Below is a small trained network, with its code and all its weights. Each question gives an input and a class and asks what happens when units are switched off, that is, made to give their printed mean instead of their output.

import numpy as np


def w(rows, s, z=0):
    codes = np.array(rows[::2]) - 128.0
    scale = np.full(codes.shape[1], s)
    scale[-1] = z or s
    return codes * scale


def norm(h):
    return h / np.sqrt((h * h).mean(-1, keepdims=True) + 1e-5)


def f(y):
    return np.maximum(y, 0)


def log_softmax(a):
    a = a - a.max(-1, keepdims=True)
    return a - np.log(np.exp(a).sum(-1, keepdims=True))


def net(x, mask):
    res = np.array(x, float).reshape(1, 5) / 4 @ E
    u = 0
    for l in range(3):
        y = f(norm(res) @ A[l][:, :-1].T + A[l][:, -1])
        res = res + np.where(mask[u : u + 4], y, B[l][:, -1]) @ B[l][:, :-1]
        u += 4
    return log_softmax(norm(res)[-1] @ U[:, :-1].T + U[:, -1])


A, B = {}, {}
E = w([
[166,243,222,75,171,181,127,50,89,121],'x0',
[137,74,24,171,141,209,99,85,97,174],'x1',
[218,133,102,73,3,129,199,141,160,139],'x2',
[122,68,96,133,90,162,65,201,195,48],'x3',
[129,135,202,37,148,75,111,183,151,133],'x4',
],0.0056)
A[0] = w([
[190,106,144,86,120,188,19,93,76,91,155],'L0N0',
[8,154,159,107,145,140,17,157,185,96,173],'L0N1',
[79,109,14,79,124,192,205,226,165,141,106],'L0N2',
[35,207,83,254,240,181,194,131,80,147,250],'L0N3',
],0.0065,0.0022)
B[0] = w([
[92,171,177,83,171,196,253,132,221,58,189],'L0N0',
[49,153,154,144,147,73,58,179,168,100,225],'L0N1',
[250,68,211,76,229,150,142,56,147,150,219],'L0N2',
[177,90,143,120,216,17,111,93,25,248,254],'L0N3',
],0.0072,0.0063)
A[1] = w([
[47,191,170,70,153,64,126,177,167,15,185],'L1N0',
[201,170,125,155,165,105,255,81,180,172,22],'L1N1',
[197,31,56,212,152,176,147,104,40,151,168],'L1N2',
[67,233,78,53,150,161,232,47,192,91,2],'L1N3',
],0.0049,0.00048)
B[1] = w([
[135,152,89,170,76,168,109,162,149,114,245],'L1N0',
[88,89,111,100,54,132,150,114,140,101,253],'L1N1',
[149,79,123,91,144,75,206,99,161,221,226],'L1N2',
[112,130,117,125,109,159,137,103,2,100,200],'L1N3',
],0.014,0.005)
A[2] = w([
[184,190,146,254,67,97,118,79,125,192,114],'L2N0',
[173,43,79,153,95,155,146,138,216,183,255],'L2N1',
[64,131,136,194,210,9,42,131,70,128,88],'L2N2',
[33,134,121,76,92,3,144,154,156,123,93],'L2N3',
],0.0064,0.0015)
B[2] = w([
[198,60,190,109,141,115,206,66,141,141,150],'L2N0',
[220,178,188,25,99,22,135,27,98,147,254],'L2N1',
[144,33,66,175,195,184,67,163,97,106,238],'L2N2',
[139,87,242,250,1,118,158,50,127,16,193],'L2N3',
],0.0098,0.006)
U = w([
[140,142,168,103,44,168,182,94,96,57,162],'0',
[121,62,126,225,234,155,63,168,87,106,136],'1',
[187,79,126,72,171,50,169,51,132,162,215],'2',
[87,185,96,122,142,128,113,150,153,172,3],'3',
[121,137,149,194,101,102,45,189,225,66,104],'4',
[102,250,111,154,121,194,134,192,170,92,124],'5',
[85,187,101,80,121,198,121,91,94,187,85],'6',
],0.012,0.0038)

Each question gives the input, the list of numbers given to net, and the class t.
The units are the neurons (one row each of A and B). Each row of codes is followed by its name. A weight is (code - 128) times the scale printed after its matrix; where a second scale follows, it is the last column's (A, B and U).
mask holds one flag per neuron, layer by layer. A switched-off neuron (its flag False) gives its mean, the last column of its row in B, instead of its output. The means were averaged over made-up inputs and are rounded, as every weight is.
A unit's drop is (log p(t) with every unit on - log p(t) with that unit switched off) / (log p(t) with every unit on - log p(t) with every unit switched off).
The circuit of an input: a set's keep is (log p(t) with only the set's units on - log p(t) with every unit switched off) / (log p(t) with every unit on - log p(t) with every unit switched off). Starting from all 12 units, units are removed one at a time, each time the one whose removal leaves the highest keep (on an exact tie, the one counted first), for as long as the keep stays at least 0.8.
units of the circuit, in order: the units of the circuit, biggest drop first
unit that matters most: the unit with the biggest drop
top k neurons: the k neurons with the biggest drops, biggest first
top k neurons in layer l: the k neurons of layer l with the biggest drops, biggest first
drop of u: that unit's drop, to one decimal
input [-1,-8,4,2,4], class 4: unit that matters most	L1N2
input [6,-6,-1,4,-5], class 5: top 2 neurons in layer 2	[L2N1 L2N3]
input [8,3,-3,4,-2], class 6: top 3 neurons	[L0N0 L2N3 L0N3]
input [6,0,3,3,-1], class 0: top 2 neurons	[L1N3 L0N1]
input [5,-5,-1,4,-7], class 5: top 2 neurons	[L0N0 L1N2]
input [-1,-4,7,8,6], class 4: top 2 neurons	[L1N2 L0N3]
input [-4,-1,-7,0,-2], class 1: top 2 neurons	[L2N2 L0N1]
input [-2,-8,-6,-5,5], class 4: top 2 neurons in layer 1	[L1N0 L1N3]
input [-5,-5,-7,3,3], class 4: top 2 neurons	[L1N0 L0N3]
input [-2,0,0,7,4], class 4: top 2 neurons in layer 0	[L0N1 L0N3]
input [-8,-6,-5,-4,4], class 4: top 3 neurons in layer 0	[L0N3 L0N2 L0N1]
input [0,3,7,-8,8], class 0: top 2 neurons in layer 0	[L0N3 L0N2]
input [5,-8,7,5,7], class 5: top 2 neurons	[L1N0 L0N3]
input [-6,8,-6,-1,-8], class 2: units of the circuit, in order	[L1N2]
input [1,0,2,-4,0], class 0: top 4 neurons	[L0N2 L1N1 L0N3 L2N3]
input [-2,0,-4,4,1], class 1: top 2 neurons	[L2N2 L1N1]
input [0,-3,-6,-4,-3], class 1: top 2 neurons	[L2N2 L2N1]
input [-2,5,-3,-4,5], class 1: top 2 neurons	[L2N2 L0N2]
input [-1,-7,-7,6,-1], class 4: top 2 neurons	[L1N0 L0N1]
input [-3,-5,4,7,5], class 4: unit that matters most	L1N2
input [2,6,-1,4,7], class 5: top 2 neurons in layer 0	[L0N0 L0N1]
input [4,6,3,-8,6], class 6: top 2 neurons in layer 0	[L0N2 L0N3]
input [4,-1,6,5,1], class 0: drop of L0N1	0.1
input [1,6,-3,-3,8], class 1: drop of L1N0	0.0
